Below are the code and all the weights of a small trained network. Each question names an input and a class and asks about switching units off, where a switched-off unit gives its printed mean instead of its output.

import numpy as np


def w(rows, s, z=0):
    codes = np.array(rows[::2]) - 128.0
    scale = np.full(codes.shape[1], s)
    scale[-1] = z or s
    return codes * scale


def f(y):
    return np.maximum(y, 0)


def log_softmax(a):
    a = a - a.max(-1, keepdims=True)
    return a - np.log(np.exp(a).sum(-1, keepdims=True))


def net(x, mask):
    res = np.array(x, float).reshape(1, 3) / 4 @ E
    y = f(res @ A[0][:, :-1].T + A[0][:, -1])
    res = res + np.where(mask, y, B[0][:, -1]) @ B[0][:, :-1]
    return log_softmax(res[-1] @ U[:, :-1].T + U[:, -1])


A, B = {}, {}
E = w([
[145,53,93,71,198,151,99,118,61,182,105],'x0',
[126,151,155,143,139,123,48,2,113,73,147],'x1',
[245,90,85,191,141,113,143,146,96,127,215],'x2',
],0.0098)
A[0] = w([
[136,93,125,83,169,143,46,42,71,142,141,52],'n1',
[51,208,149,92,83,125,91,72,194,63,66,213],'n2',
[133,165,154,176,108,131,113,77,154,75,142,126],'n3',
[108,183,129,185,70,121,254,237,212,132,133,227],'n4',
[92,111,117,80,141,126,139,136,121,156,99,148],'n5',
[159,135,129,176,120,124,130,127,109,108,156,129],'n6',
[129,87,116,77,157,148,171,179,76,186,103,128],'n7',
[108,156,137,160,105,122,201,192,155,122,135,186],'n8',
[143,131,152,160,138,129,119,125,131,112,156,119],'n9',
[132,88,122,102,160,132,70,66,64,134,115,70],'n10',
[220,52,78,151,150,131,163,175,79,176,172,123],'n11',
[182,115,110,190,127,121,135,118,121,128,182,145],'n12',
[139,72,117,60,165,131,152,202,92,198,95,129],'n13',
[157,112,110,164,149,123,133,148,103,131,177,140],'n14',
[171,116,107,153,128,113,137,140,111,140,147,127],'n15',
[138,88,119,86,150,148,147,167,114,177,108,128],'n16',
[63,119,138,58,134,137,132,143,125,154,72,207],'n17',
[135,88,117,85,188,121,35,36,53,139,125,45],'n18',
[98,102,131,80,141,127,126,160,116,172,103,133],'n19',
[115,116,136,100,136,121,132,153,122,147,107,132],'n20',
[183,89,105,149,131,130,147,151,95,129,154,115],'n21',
[110,192,159,224,93,125,98,58,162,24,158,135],'n22',
[185,118,116,174,114,114,135,121,107,126,172,142],'n23',
[189,140,130,208,121,117,132,117,123,73,182,109],'n24',
[21,148,149,71,128,144,125,120,145,129,65,253],'n25',
[121,129,132,150,119,115,168,160,161,134,125,169],'n26',
[155,121,126,150,125,137,133,130,115,127,150,130],'n27',
[172,96,108,157,136,113,145,137,109,132,170,132],'n28',
],0.0082,0.004)
B[0] = w([
[198,134,189,153,108,155,127,194,153,81,100,180],'n1',
[5,153,240,74,149,89,63,143,114,173,127,235],'n2',
[98,123,82,124,149,107,81,89,134,167,170,178],'n3',
[248,121,217,148,106,177,129,206,132,50,63,250],'n4',
[133,124,76,95,106,118,156,114,141,124,115,164],'n5',
[161,122,81,153,141,125,105,110,131,128,163,161],'n6',
[62,124,89,108,128,105,178,85,105,164,138,188],'n7',
[194,126,167,135,119,152,130,165,133,90,89,193],'n8',
[145,126,93,140,136,124,105,121,130,136,151,148],'n9',
[185,133,164,139,108,150,137,181,137,90,90,170],'n10',
[40,136,210,191,179,144,166,121,60,162,181,218],'n11',
[174,106,68,176,161,148,104,104,135,132,180,183],'n12',
[63,127,63,102,120,109,188,62,103,166,145,200],'n13',
[100,127,170,170,160,148,128,125,111,128,163,172],'n14',
[103,131,164,166,152,133,119,135,113,127,153,164],'n15',
[71,122,97,114,132,114,169,96,118,152,137,174],'n16',
[150,130,60,47,87,98,162,109,157,119,82,195],'n17',
[212,133,194,156,103,155,129,208,148,74,89,189],'n18',
[125,124,65,99,111,124,161,112,137,133,115,167],'n19',
[131,125,92,113,124,129,145,115,134,133,116,151],'n20',
[83,136,179,170,154,131,124,130,99,137,159,175],'n21',
[47,132,75,114,159,77,49,72,142,189,197,217],'n22',
[168,101,81,172,158,146,104,109,129,126,175,178],'n23',
[176,108,32,162,153,135,84,97,157,132,188,186],'n24',
[76,166,157,4,49,101,199,139,130,128,18,223],'n25',
[148,127,160,135,120,146,140,154,128,106,109,166],'n26',
[139,128,133,155,151,135,102,121,128,131,159,151],'n27',
[94,132,176,177,159,142,130,135,108,136,159,175],'n28',
],0.015,0.014)
U = w([
[176,148,166,105,75,135,132,180,182,72,64,235],'0',
[37,139,163,135,161,101,126,87,97,195,151,158],'1',
[216,90,149,191,146,194,132,166,125,75,135,108],'2',
[137,104,1,148,149,105,93,64,157,151,163,2],'3',
[106,114,14,100,102,99,176,73,129,154,105,75],'4',
],0.0082,0.00091)

Each question gives the input, the list of numbers given to net, and the class t.
The units are the neurons (one row each of A and B). Each row of codes is followed by its name. A weight is (code - 128) times the scale printed after its matrix; where a second scale follows, it is the last column's (A, B and U).
mask holds one flag per neuron, in row order. A switched-off neuron (its flag False) gives its mean, the last column of its row in B, instead of its output. The means were averaged over made-up inputs and are rounded, as every weight is.
A unit's drop is (log p(t) with every unit on - log p(t) with that unit switched off) / (log p(t) with every unit on - log p(t) with every unit switched off).
The circuit of an input: a set's keep is (log p(t) with only the set's units on - log p(t) with every unit switched off) / (log p(t) with every unit on - log p(t) with every unit switched off). Starting from the 12 units with the biggest drops (on a tie, the unit counted first), units are removed one at a time, each time the one whose removal leaves the highest keep (on an exact tie, the one counted first), for as long as the keep stays at least 0.8.
circuit, biggest first: the units of the circuit, biggest drop first
unit that matters most: the unit with the biggest drop
k most important neurons: the k neurons with the biggest drops, biggest first
drop when u is switched off: that unit's drop, to one decimal
input [2,-8,0], class 4: circuit, biggest first	n2, n13
input [3,-1,0], class 4: circuit, biggest first	n2, n4
input [-8,0,0], class 0: unit that matters most	n4
input [0,1,7], class 3: 2 most important neurons	n4, n2
input [-2,8,1], class 3: circuit, biggest first	n11, n24
input [1,-8,-7], class 4: 2 most important neurons	n13, n7
input [6,0,-3], class 4: 2 most important neurons	n4, n13
input [0,-6,2], class 2: 2 most important neurons	n4, n2
input [1,7,-1], class 0: 3 most important neurons	n18, n1, n11
input [-8,0,-6], class 0: 2 most important neurons	n4, n11
input [-1,8,1], class 3: 2 most important neurons	n22, n11
input [1,2,-8], class 0: 2 most important neurons	n25, n11
input [-5,-5,1], class 2: drop when n25 is switched off	0.5
input [-1,-7,-5], class 0: circuit, biggest first	n4
input [-5,-1,1], class 2: drop when n25 is switched off	0.6
